Below are the code and all the weights of a small trained network. Each question names an input and a class and asks about switching units off, where a switched-off unit gives its printed mean instead of its output.

import numpy as np


def w(rows, s, z=0):
    codes = np.array(rows[::2]) - 128.0
    scale = np.full(codes.shape[1], s)
    scale[-1] = z or s
    return codes * scale


def f(y):
    return np.maximum(y, 0)


def log_softmax(a):
    a = a - a.max(-1, keepdims=True)
    return a - np.log(np.exp(a).sum(-1, keepdims=True))


def net(x, mask):
    res = np.array(x, float).reshape(1, 2) / 4 @ E
    y = f(res @ A[0][:, :-1].T + A[0][:, -1])
    res = res + np.where(mask, y, B[0][:, -1]) @ B[0][:, :-1]
    return log_softmax(res[-1] @ U[:, :-1].T + U[:, -1])


A, B = {}, {}
E = w([
[48,38,126,86,160],'x0',
[140,128,10,124,181],'x1',
],0.013)
A[0] = w([
[82,124,235,152,94,77],'neuron 0',
[91,146,199,158,134,224],'neuron 1',
[198,185,116,146,96,93],'neuron 2',
[199,202,153,212,195,89],'neuron 3',
[134,183,34,105,212,95],'neuron 4',
[34,52,122,123,113,100],'neuron 5',
[89,37,153,54,182,165],'neuron 6',
[22,77,148,68,168,98],'neuron 7',
[122,47,136,128,157,81],'neuron 8',
[172,200,120,234,115,89],'neuron 9',
[174,122,64,65,135,81],'neuron 10',
[235,201,172,208,87,107],'neuron 11',
[40,184,167,160,32,85],'neuron 12',
[159,145,109,184,83,253],'neuron 13',
[111,100,55,149,183,148],'neuron 14',
[150,88,238,104,25,99],'neuron 15',
[29,122,133,72,176,113],'neuron 16',
[181,186,147,246,104,109],'neuron 17',
[154,103,37,180,175,159],'neuron 18',
],0.011,0.013)
B[0] = w([
[63,72,81,110,217,189],'neuron 0',
[101,100,76,223,69,234],'neuron 1',
[177,169,90,70,197,181],'neuron 2',
[170,125,140,71,186,187],'neuron 3',
[62,51,59,165,195,205],'neuron 4',
[176,148,141,111,151,197],'neuron 5',
[225,98,82,96,69,242],'neuron 6',
[199,163,146,109,165,212],'neuron 7',
[175,156,160,45,209,158],'neuron 8',
[204,122,146,79,213,192],'neuron 9',
[48,90,95,148,250,158],'neuron 10',
[165,109,83,103,154,229],'neuron 11',
[91,68,108,159,248,168],'neuron 12',
[176,133,111,185,1,254],'neuron 13',
[121,85,73,183,136,207],'neuron 14',
[50,109,67,178,211,213],'neuron 15',
[218,171,119,97,137,192],'neuron 16',
[150,118,94,74,127,203],'neuron 17',
[77,138,104,215,122,222],'neuron 18',
],0.0098,0.013)
U = w([
[199,103,146,51,162,123],'0',
[28,71,126,152,190,97],'1',
[144,93,141,180,4,255],'2',
[110,121,189,80,132,78],'3',
],0.014,0.0057)

Each question gives the input, the list of numbers given to net, and the class t.
The units are the neurons (one row each of A and B). Each row of codes is followed by its name. A weight is (code - 128) times the scale printed after its matrix; where a second scale follows, it is the last column's (A, B and U).
mask holds one flag per neuron, in row order. A switched-off neuron (its flag False) gives its mean, the last column of its row in B, instead of its output. The means were averaged over made-up inputs and are rounded, as every weight is.
A unit's drop is (log p(t) with every unit on - log p(t) with that unit switched off) / (log p(t) with every unit on - log p(t) with every unit switched off).
unit that matters most: the unit with the biggest drop
k most important neurons: the k neurons with the biggest drops, biggest first
drop when u is switched off: that unit's drop, to one decimal
input [-1,-3], class 2: unit that matters most : neuron 4
input [-2,3], class 2: 2 most important neurons : (neuron 15; neuron 0)
input [-6,7], class 1: 3 most important neurons : (neuron 4; neuron 18; neuron 6)
input [8,-8], class 0: 3 most important neurons : (neuron 6; neuron 7; neuron 16)
input [-1,3], class 2: 3 most important neurons : (neuron 15; neuron 0; neuron 12)
input [-3,-4], class 1: 2 most important neurons : (neuron 6; neuron 15)
input [6,-6], class 0: 2 most important neurons : (neuron 6; neuron 7)
input [4,3], class 0: 2 most important neurons : (neuron 13; neuron 1)
input [3,2], class 2: drop when neuron 9 is switched off : 0.2
input [3,-3], class 2: drop when neuron 9 is switched off : 0.3
